Here is a tiny trained network, its code and every weight. The questions are about switching its units off for an input and a target symbol, where a switched-off unit gives its printed mean instead of its output.

import numpy as np


def w(rows, s, z=0):
    codes = np.array(rows[::2]) - 128.0
    scale = np.full(codes.shape[1], s)
    scale[-1] = z or s
    return codes * scale


def norm(h):
    return h / np.sqrt((h * h).mean(-1, keepdims=True) + 1e-5)


def f(y):
    return y / 2 * (1 + np.tanh(0.7978845608 * (y + 0.044715 * y**3)))


def softmax(a):
    e = np.exp(a - a.max(-1, keepdims=True))
    return e / e.sum(-1, keepdims=True)


def log_softmax(a):
    a = a - a.max(-1, keepdims=True)
    return a - np.log(np.exp(a).sum(-1, keepdims=True))


def net(x, mask):
    ids = ['ΔΛΦΨαβγεζθμστ'.index(c) for c in x.split()]
    T = len(ids)
    res = E[ids] + P[:T]
    r = norm(res)
    for j in range(3):
        rows = slice(3 * j, 3 * j + 3)
        q, k, v = (r @ M[0][rows].T for M in (Q, K, V))
        z = softmax(np.where(np.tri(T) > 0, q @ k.T / 3**0.5, -1e9)) @ v
        o = O[0][rows]
        res = res + np.where(mask[j], z, o[:, -1]) @ o[:, :-1]
    y = f(norm(res) @ A[0][:, :-1].T + A[0][:, -1])
    res = res + np.where(mask[3:15], y, B[0][:, -1]) @ B[0][:, :-1]
    return log_softmax(norm(res)[-1] @ U[:, :-1].T + U[:, -1])


Q, K, V, O, A, B = {}, {}, {}, {}, {}, {}
E = w([
[157,133,100,113,175,139,117],'Δ',
[119,120,93,104,101,114,131],'Λ',
[121,143,114,124,148,134,137],'Φ',
[96,125,110,131,136,112,164],'Ψ',
[138,117,98,124,129,131,181],'α',
[136,152,105,126,148,112,126],'β',
[122,141,121,125,156,104,134],'γ',
[125,149,114,131,134,109,132],'ε',
[151,102,176,179,136,106,3],'ζ',
[112,125,108,105,161,120,135],'θ',
[136,142,107,114,132,80,118],'μ',
[154,130,120,145,153,119,153],'σ',
[103,150,112,107,141,112,127],'τ',
],0.015)
P = w([
[162,92,250,147,17,194,115],'0',
[53,243,88,138,131,99,232],'1',
[73,238,84,152,124,80,204],'2',
[70,219,68,163,122,95,183],'3',
[62,214,49,184,130,98,173],'4',
[68,204,60,177,126,76,167],'5',
[62,222,28,180,131,89,175],'6',
[48,212,37,204,121,82,152],'7',
[48,200,38,198,146,91,158],'8',
[49,210,37,225,138,79,148],'9',
[41,198,46,213,131,50,153],'10',
[29,221,45,211,137,40,162],'11',
],0.0025)
Q[0] = w([
[64,201,36,149,160,78,183],'head 1',
[120,94,193,29,79,249,144],'head 1',
[86,153,62,170,181,121,157],'head 1',
[103,177,140,128,167,119,88],'head 2',
[204,89,122,112,91,138,170],'head 2',
[92,124,138,147,158,173,123],'head 2',
[85,88,76,122,147,120,233],'head 3',
[75,180,68,231,173,2,131],'head 3',
[123,89,215,153,120,122,109],'head 3',
],0.0095)
K[0] = w([
[152,124,254,156,124,179,119],'head 1',
[168,211,90,98,161,127,238],'head 1',
[136,95,242,131,98,136,114],'head 1',
[216,114,118,95,162,135,92],'head 2',
[51,172,123,122,51,87,214],'head 2',
[122,129,148,164,151,105,97],'head 2',
[145,163,196,62,93,172,101],'head 3',
[137,53,240,216,80,130,79],'head 3',
[97,131,101,154,132,106,204],'head 3',
],0.0098)
V[0] = w([
[133,145,101,205,16,147,149],'head 1',
[206,50,72,214,192,176,170],'head 1',
[39,43,173,138,106,98,140],'head 1',
[135,69,152,158,113,168,74],'head 2',
[87,138,91,146,123,157,94],'head 2',
[134,105,161,180,124,111,89],'head 2',
[118,190,231,179,159,133,169],'head 3',
[222,118,161,167,146,2,124],'head 3',
[60,134,89,148,190,87,157],'head 3',
],0.0081)
O[0] = w([
[254,107,56,65,56,137,85,142],'head 1',
[170,221,133,228,71,201,58,127],'head 1',
[123,48,138,168,53,154,202,118],'head 1',
[131,180,103,147,113,70,121,2],'head 2',
[169,145,140,88,121,102,123,141],'head 2',
[134,129,124,143,95,64,121,51],'head 2',
[37,60,37,145,137,176,53,171],'head 3',
[106,64,185,180,65,97,48,147],'head 3',
[98,89,99,162,120,121,194,121],'head 3',
],0.0073,0.0052)
A[0] = w([
[89,97,142,87,189,112,164,157],'neuron 1',
[82,120,58,113,89,99,134,138],'neuron 2',
[69,99,117,144,118,146,113,115],'neuron 3',
[106,121,131,122,210,102,175,83],'neuron 4',
[103,131,140,121,109,95,183,170],'neuron 5',
[156,138,60,146,75,172,164,102],'neuron 6',
[99,132,99,138,156,145,81,43],'neuron 7',
[93,217,124,191,173,69,99,73],'neuron 8',
[106,165,146,120,160,113,44,42],'neuron 9',
[167,254,192,146,135,194,133,3],'neuron 10',
[184,138,158,101,131,180,118,206],'neuron 11',
[169,165,172,129,140,84,178,114],'neuron 12',
],0.011,0.0039)
B[0] = w([
[143,166,150,168,60,125,101,233],'neuron 1',
[201,114,130,173,169,109,122,206],'neuron 2',
[157,169,101,84,164,130,157,186],'neuron 3',
[111,174,144,101,89,111,92,181],'neuron 4',
[182,159,159,151,131,172,121,174],'neuron 5',
[78,94,176,105,103,188,144,224],'neuron 6',
[168,169,152,117,175,144,135,162],'neuron 7',
[190,29,116,162,161,123,160,253],'neuron 8',
[183,52,211,133,164,168,155,213],'neuron 9',
[128,99,57,138,80,1,148,254],'neuron 10',
[80,185,94,162,117,68,155,194],'neuron 11',
[252,121,141,146,113,186,56,138],'neuron 12',
],0.0093,0.005)
U = w([
[96,141,197,100,55,102,70,255],'Δ',
[161,146,65,208,186,66,181,91],'Λ',
[90,216,201,177,139,151,155,206],'Φ',
[128,74,94,143,97,210,189,117],'Ψ',
[130,168,117,192,81,199,34,169],'α',
[1,100,120,164,166,115,91,85],'β',
[110,206,49,112,201,168,113,210],'γ',
[140,72,44,50,102,107,59,39],'ε',
[108,182,58,148,40,95,116,197],'ζ',
[81,143,146,49,158,64,189,108],'θ',
[143,109,216,94,227,188,102,26],'μ',
[221,194,140,82,78,145,131,121],'σ',
[129,127,135,125,131,126,114,63],'τ',
],0.0082,0.0024)

Each question gives the input, a string of symbols that net reads in full, and the target symbol t.
The units are the heads (3 rows each of Q, K, V and O) and the neurons (one row each of A and B). Each row of codes is followed by its name. A weight is (code - 128) times the scale printed after its matrix; where a second scale follows, it is the last column's (O, A, B and U).
mask holds one flag per unit, heads first, then neurons. A switched-off unit (its flag False) gives its mean, the last column of its rows in O or B, instead of its output. The means were averaged over made-up inputs and are rounded, as every weight is.
A unit's drop is (log p(t) with every unit on - log p(t) with that unit switched off) / (log p(t) with every unit on - log p(t) with every unit switched off).
The circuit of an input: a set's keep is (log p(t) with only the set's units on - log p(t) with every unit switched off) / (log p(t) with every unit on - log p(t) with every unit switched off). Starting from the 12 units with the biggest drops (on a tie, the unit counted first), units are removed one at a time, each time the one whose removal leaves the highest keep (on an exact tie, the one counted first), for as long as the keep stays at least 0.8.
units of the circuit, in order: the units of the circuit, biggest drop first
most important unit: the unit with the biggest drop
top k neurons: the k neurons with the biggest drops, biggest first
heads that matter: for each layer, one digit per head in row order, 1 if its drop is at least 0.15 and else 0, layers parted by /
drop when u is switched off: that unit's drop, to one decimal
input Δ Φ ζ, target μ: top 2 neurons	neuron 10; neuron 9
input β Δ Λ Ψ Ψ Ψ Ψ μ ε Ψ Δ Δ, target μ: most important unit	neuron 9
input Λ Φ σ σ α β, target σ: heads that matter	101
input τ ε Φ Ψ Ψ Ψ Ψ σ Δ Ψ Ψ θ, target θ: heads that matter	100
input β Ψ Ψ Δ β Ψ Δ τ, target μ: heads that matter	000
input β θ Φ Φ Δ Ψ, target μ: units of the circuit, in order	head 1; neuron 9
input σ ε Ψ τ Δ Φ Δ Ψ, target α: heads that matter	101
input γ Ψ Ψ Δ Φ Λ Ψ Λ ε, target β: heads that matter	101
input θ Ψ Φ Ψ β Δ Φ α σ β, target Φ: heads that matter	100
input γ Ψ Δ Ψ γ σ Δ, target β: units of the circuit, in order	head 3; head 1
input Ψ Φ Λ, target Ψ: heads that matter	100
input Δ Δ γ Ψ Λ, target Λ: heads that matter	100
input Φ Δ Φ β ε Ψ Δ Ψ α Δ, target γ: heads that matter	001
input ε Φ ε Ψ, target ε: most important unit	head 1
input Λ Λ Ψ θ, target σ: heads that matter	101
input β θ τ Ψ ε Φ γ Ψ Ψ, target μ: heads that matter	100
input Ψ Δ β Ψ Ψ Φ σ Ψ Δ Φ θ Φ, target Ψ: units of the circuit, in order	head 1; neuron 6
input σ Ψ τ ζ Δ Δ, target μ: heads that matter	001
input β Ψ β Δ Ψ Δ Φ σ, target μ: top 2 neurons	neuron 9; neuron 10
input Φ Φ ε Δ Δ β, target γ: units of the circuit, in order	head 3
input Ψ Φ σ Ψ Ψ ε γ Δ Ψ Ψ ε, target Ψ: drop when neuron 6 is switched off	0.1
input Δ ζ Δ ζ Ψ α μ Ψ ε ζ, target Λ: drop when neuron 6 is switched off	0.2
input α Ψ Δ σ Ψ μ τ Δ σ, target ζ: drop when neuron 12 is switched off	0.0
